Below is a small trained network, with its code and all its weights. Each question gives an input and a class and asks what happens when units are switched off, that is, made to give their printed mean instead of their output.

import numpy as np


def w(rows, s, z=0):
    codes = np.array(rows[::2]) - 128.0
    scale = np.full(codes.shape[1], s)
    scale[-1] = z or s
    return codes * scale


def norm(h):
    return h / np.sqrt((h * h).mean(-1, keepdims=True) + 1e-5)


def f(y):
    return np.maximum(y, 0)


def log_softmax(a):
    a = a - a.max(-1, keepdims=True)
    return a - np.log(np.exp(a).sum(-1, keepdims=True))


def net(x, mask):
    res = np.array(x, float).reshape(1, 5) / 4 @ E
    u = 0
    for l in range(3):
        y = f(norm(res) @ A[l][:, :-1].T + A[l][:, -1])
        res = res + np.where(mask[u : u + 8], y, B[l][:, -1]) @ B[l][:, :-1]
        u += 8
    return log_softmax(norm(res)[-1] @ U[:, :-1].T + U[:, -1])


A, B = {}, {}
E = w([
[62,155,105,1,61],'x0',
[237,147,13,114,80],'x1',
[72,116,86,188,85],'x2',
[131,125,129,130,130],'x3',
[117,63,78,100,185],'x4',
],0.00085)
A[0] = w([
[167,138,172,43,138,128],'L0N0',
[151,138,113,142,119,123],'L0N1',
[157,253,206,176,39,108],'L0N2',
[234,117,201,77,168,66],'L0N3',
[84,77,95,200,45,79],'L0N4',
[175,142,82,114,114,252],'L0N5',
[108,111,157,172,154,83],'L0N6',
[94,123,146,134,125,98],'L0N7',
],0.0032,0.0018)
B[0] = w([
[23,154,45,197,95,196],'L0N0',
[132,146,160,114,136,152],'L0N1',
[114,1,47,71,233,228],'L0N2',
[16,186,26,225,142,187],'L0N3',
[78,231,78,142,216,175],'L0N4',
[103,128,228,98,158,253],'L0N5',
[157,168,142,96,113,169],'L0N6',
[164,170,149,107,147,150],'L0N7',
],0.0026,0.0021)
A[1] = w([
[93,102,134,72,121,118],'L1N0',
[228,147,50,121,98,176],'L1N1',
[133,134,132,131,122,103],'L1N2',
[200,197,4,111,91,195],'L1N3',
[250,151,76,119,50,110],'L1N4',
[148,112,130,199,183,255],'L1N5',
[128,128,128,129,127,126],'L1N6',
[66,107,200,169,80,44],'L1N7',
],0.0025,0.00096)
B[1] = w([
[195,126,117,155,100,189],'L1N0',
[39,100,218,113,170,171],'L1N1',
[132,124,124,128,128,128],'L1N2',
[31,122,208,153,184,204],'L1N3',
[87,122,253,126,172,152],'L1N4',
[145,147,96,44,49,252],'L1N5',
[128,127,128,130,129,128],'L1N6',
[161,149,163,85,191,154],'L1N7',
],0.0026,0.0019)
A[2] = w([
[215,106,148,254,180,227],'L2N0',
[102,214,137,90,116,171],'L2N1',
[142,130,114,120,129,128],'L2N2',
[61,87,124,71,124,253],'L2N3',
[148,128,171,93,121,110],'L2N4',
[129,140,125,96,8,101],'L2N5',
[135,138,131,124,114,114],'L2N6',
[171,67,160,171,103,111],'L2N7',
],0.0028,0.0011)
B[2] = w([
[103,158,104,5,27,169],'L2N0',
[186,156,132,176,116,189],'L2N1',
[142,134,145,117,134,131],'L2N2',
[231,122,125,156,136,253],'L2N3',
[127,143,135,184,145,141],'L2N4',
[143,158,106,56,55,137],'L2N5',
[139,141,139,121,132,128],'L2N6',
[119,169,92,122,121,132],'L2N7',
],0.0025,0.0031)
U = w([
[108,129,244,128,166,155],'0',
[133,159,114,62,51,151],'1',
[72,176,81,172,157,140],'2',
[152,51,96,107,166,144],'3',
[162,146,126,141,142,184],'4',
[148,103,127,182,98,60],'5',
[130,63,149,201,69,4],'6',
[131,87,150,194,71,3],'7',
],0.011,0.0066)

Each question gives the input, the list of numbers given to net, and the class t.
The units are the neurons (one row each of A and B). Each row of codes is followed by its name. A weight is (code - 128) times the scale printed after its matrix; where a second scale follows, it is the last column's (A, B and U).
mask holds one flag per neuron, layer by layer. A switched-off neuron (its flag False) gives its mean, the last column of its row in B, instead of its output. The means were averaged over made-up inputs and are rounded, as every weight is.
A unit's drop is (log p(t) with every unit on - log p(t) with that unit switched off) / (log p(t) with every unit on - log p(t) with every unit switched off).
The circuit of an input: a set's keep is (log p(t) with only the set's units on - log p(t) with every unit switched off) / (log p(t) with every unit on - log p(t) with every unit switched off). Starting from the 12 units with the biggest drops (on a tie, the unit counted first), units are removed one at a time, each time the one whose removal leaves the highest keep (on an exact tie, the one counted first), for as long as the keep stays at least 0.8.
circuit, biggest first: the units of the circuit, biggest drop first
most important unit: the unit with the biggest drop
top k neurons: the k neurons with the biggest drops, biggest first
drop when u is switched off: that unit's drop, to one decimal
input [2,-1,-8,3,-8], class 2: circuit, biggest first -> L0N3; L0N0
input [-7,-1,1,-5,5], class 1: top 2 neurons -> L2N0; L0N2
input [1,6,6,6,-2], class 0: most important unit -> L1N3
input [-8,7,-5,1,-2], class 1: top 3 neurons -> L2N0; L0N5; L0N3
input [-5,2,5,-4,5], class 1: circuit, biggest first -> L0N2; L2N0
input [6,-5,0,-6,-7], class 3: top 2 neurons -> L0N2; L1N5
input [-6,-6,-2,3,-7], class 3: top 2 neurons -> L0N2; L0N5
input [5,2,6,-3,-3], class 2: top 3 neurons -> L0N4; L1N5; L2N0
input [2,7,-7,-5,5], class 0: top 2 neurons -> L1N3; L0N2
input [-4,-3,1,7,3], class 4: top 3 neurons -> L1N5; L1N0; L0N5
input [0,6,-6,2,-5], class 0: top 3 neurons -> L1N3; L1N1; L0N4
input [-6,6,-4,-2,-5], class 0: top 2 neurons -> L1N1; L0N0
input [7,8,3,5,2], class 0: top 2 neurons -> L1N3; L1N4
input [-7,-1,-8,4,-5], class 2: most important unit -> L0N3
input [6,3,-7,2,0], class 2: top 2 neurons -> L0N0; L0N3
input [4,2,4,7,-4], class 4: top 2 neurons -> L0N4; L2N3
input [3,-6,5,4,-7], class 3: top 2 neurons -> L0N2; L0N5
input [-7,4,6,-1,2], class 1: drop when L2N0 is switched off -> 0.8
input [-8,3,8,0,-4], class 1: drop when L0N0 is switched off -> 0.2
input [-3,1,7,4,-8], class 3: drop when L0N0 is switched off -> 0.1
input [3,7,5,7,6], class 0: most important unit -> L0N2
